Here is a tiny trained network, its code and every weight. The questions are about switching its units off for an input and a class, where a switched-off unit gives its printed mean instead of its output.

import numpy as np


def w(rows, s, z=0):
    codes = np.array(rows[::2]) - 128.0
    scale = np.full(codes.shape[1], s)
    scale[-1] = z or s
    return codes * scale


def f(y):
    return y / 2 * (1 + np.tanh(0.7978845608 * (y + 0.044715 * y**3)))


def log_softmax(a):
    a = a - a.max(-1, keepdims=True)
    return a - np.log(np.exp(a).sum(-1, keepdims=True))


def net(x, mask):
    res = np.array(x, float).reshape(1, 8) / 4 @ E
    y = f(res @ A[0][:, :-1].T + A[0][:, -1])
    res = res + np.where(mask, y, B[0][:, -1]) @ B[0][:, :-1]
    return log_softmax(res[-1] @ U[:, :-1].T + U[:, -1])


A, B = {}, {}
E = w([
[127,127,127,125,127,127,128,128],'x0',
[129,131,129,135,130,133,125,128],'x1',
[210,59,93,189,59,172,133,24],'x2',
[144,100,85,156,60,178,183,227],'x3',
[128,128,129,129,129,127,129,128],'x4',
[243,138,168,96,137,83,130,160],'x5',
[118,174,178,103,139,139,252,101],'x6',
[128,129,129,131,129,128,128,128],'x7',
],0.012)
A[0] = w([
[127,156,159,124,132,141,232,82,25],'neuron 1',
[52,124,110,142,96,162,138,79,127],'neuron 2',
[75,138,114,135,115,182,124,100,35],'neuron 3',
[144,128,117,142,138,156,84,138,58],'neuron 4',
[131,115,101,125,94,110,42,131,13],'neuron 5',
[156,123,87,146,64,173,178,202,64],'neuron 6',
[190,126,104,152,105,173,127,58,18],'neuron 7',
[153,105,127,143,84,135,141,73,40],'neuron 8',
[254,144,158,106,133,112,134,137,13],'neuron 9',
[130,105,122,105,85,135,144,149,54],'neuron 10',
[99,156,149,125,169,125,120,182,2],'neuron 11',
[134,148,142,125,159,141,117,74,99],'neuron 12',
[113,112,128,102,135,103,129,97,49],'neuron 13',
[139,151,150,110,167,90,89,26,116],'neuron 14',
],0.022,0.0041)
B[0] = w([
[250,69,103,145,146,151,26,189,231],'neuron 1',
[96,115,82,155,118,34,184,60,228],'neuron 2',
[130,112,77,147,117,64,156,81,192],'neuron 3',
[190,83,132,115,163,149,117,138,164],'neuron 4',
[240,87,105,159,139,137,74,167,209],'neuron 5',
[96,155,198,133,109,248,142,69,249],'neuron 6',
[82,171,149,69,143,94,108,217,254],'neuron 7',
[103,157,145,86,162,88,131,189,221],'neuron 8',
[82,97,41,173,114,19,182,39,235],'neuron 9',
[136,153,141,138,125,167,127,113,161],'neuron 10',
[88,167,143,67,145,64,130,189,200],'neuron 11',
[145,137,160,130,132,180,150,113,182],'neuron 12',
[97,137,135,136,109,167,126,129,150],'neuron 13',
[95,155,182,134,86,245,158,93,248],'neuron 14',
],0.019,0.021)
U = w([
[37,180,197,148,99,205,148,96,217],'0',
[2,222,157,31,203,26,110,253,65],'1',
[45,102,40,185,122,21,177,62,8],'2',
[195,56,98,167,173,129,37,186,178],'3',
],0.0061,0.0015)

Each question gives the input, the list of numbers given to net, and the class t.
The units are the neurons (one row each of A and B). Each row of codes is followed by its name. A weight is (code - 128) times the scale printed after its matrix; where a second scale follows, it is the last column's (A, B and U).
mask holds one flag per neuron, in row order. A switched-off neuron (its flag False) gives its mean, the last column of its row in B, instead of its output. The means were averaged over made-up inputs and are rounded, as every weight is.
A unit's drop is (log p(t) with every unit on - log p(t) with that unit switched off) / (log p(t) with every unit on - log p(t) with every unit switched off).
The circuit of an input: a set's keep is (log p(t) with only the set's units on - log p(t) with every unit switched off) / (log p(t) with every unit on - log p(t) with every unit switched off). Starting from the 12 units with the biggest drops (on a tie, the unit counted first), units are removed one at a time, each time the one whose removal leaves the highest keep (on an exact tie, the one counted first), for as long as the keep stays at least 0.8.
circuit, biggest first: the units of the circuit, biggest drop first
unit that matters most: the unit with the biggest drop
k most important neurons: the k neurons with the biggest drops, biggest first
drop of u: that unit's drop, to one decimal
input [4,-8,-1,-7,-5,-8,3,-5], class 2: 3 most important neurons	neuron 2; neuron 6; neuron 3
input [-3,-3,8,3,7,8,4,-2], class 1: 2 most important neurons	neuron 7; neuron 8
input [-2,7,-1,-8,-4,6,1,-1], class 0: most important neuron	neuron 14
input [-7,-7,-7,-8,1,-4,-5,5], class 0: 2 most important neurons	neuron 14; neuron 7
input [5,-2,5,-3,4,6,4,7], class 2: 2 most important neurons	neuron 9; neuron 11
input [-7,5,2,8,-2,4,-7,-5], class 0: 2 most important neurons	neuron 6; neuron 1
input [-6,-4,3,7,-8,-3,8,7], class 3: 2 most important neurons	neuron 1; neuron 14
input [7,0,7,4,3,-8,7,5], class 2: 2 most important neurons	neuron 2; neuron 3
input [4,4,-4,1,-2,5,-6,-3], class 3: 2 most important neurons	neuron 2; neuron 5
input [-8,7,4,3,0,2,5,-2], class 3: 2 most important neurons	neuron 1; neuron 11
input [-4,0,4,-5,-8,-7,2,7], class 2: 2 most important neurons	neuron 2; neuron 3
input [6,3,4,-2,-2,-4,5,2], class 3: 2 most important neurons	neuron 1; neuron 9
input [6,-4,6,-4,4,-4,-2,5], class 1: 3 most important neurons	neuron 7; neuron 6; neuron 8
input [2,-4,-1,-8,5,-2,5,-2], class 0: unit that matters most	neuron 14
input [7,-3,-6,-1,-3,8,1,0], class 2: 2 most important neurons	neuron 9; neuron 7
input [-7,5,-1,6,5,-6,7,-2], class 3: drop of neuron 14	0.8
input [-8,0,1,5,6,1,7,-6], class 3: drop of neuron 14	0.2
input [-5,1,2,2,-5,8,-1,-3], class 2: drop of neuron 9	1.8
input [4,-5,7,3,4,-3,7,2], class 1: drop of neuron 5	0.5
input [5,-8,-2,6,6,-4,-3,-1], class 0: circuit, biggest first	neuron 6
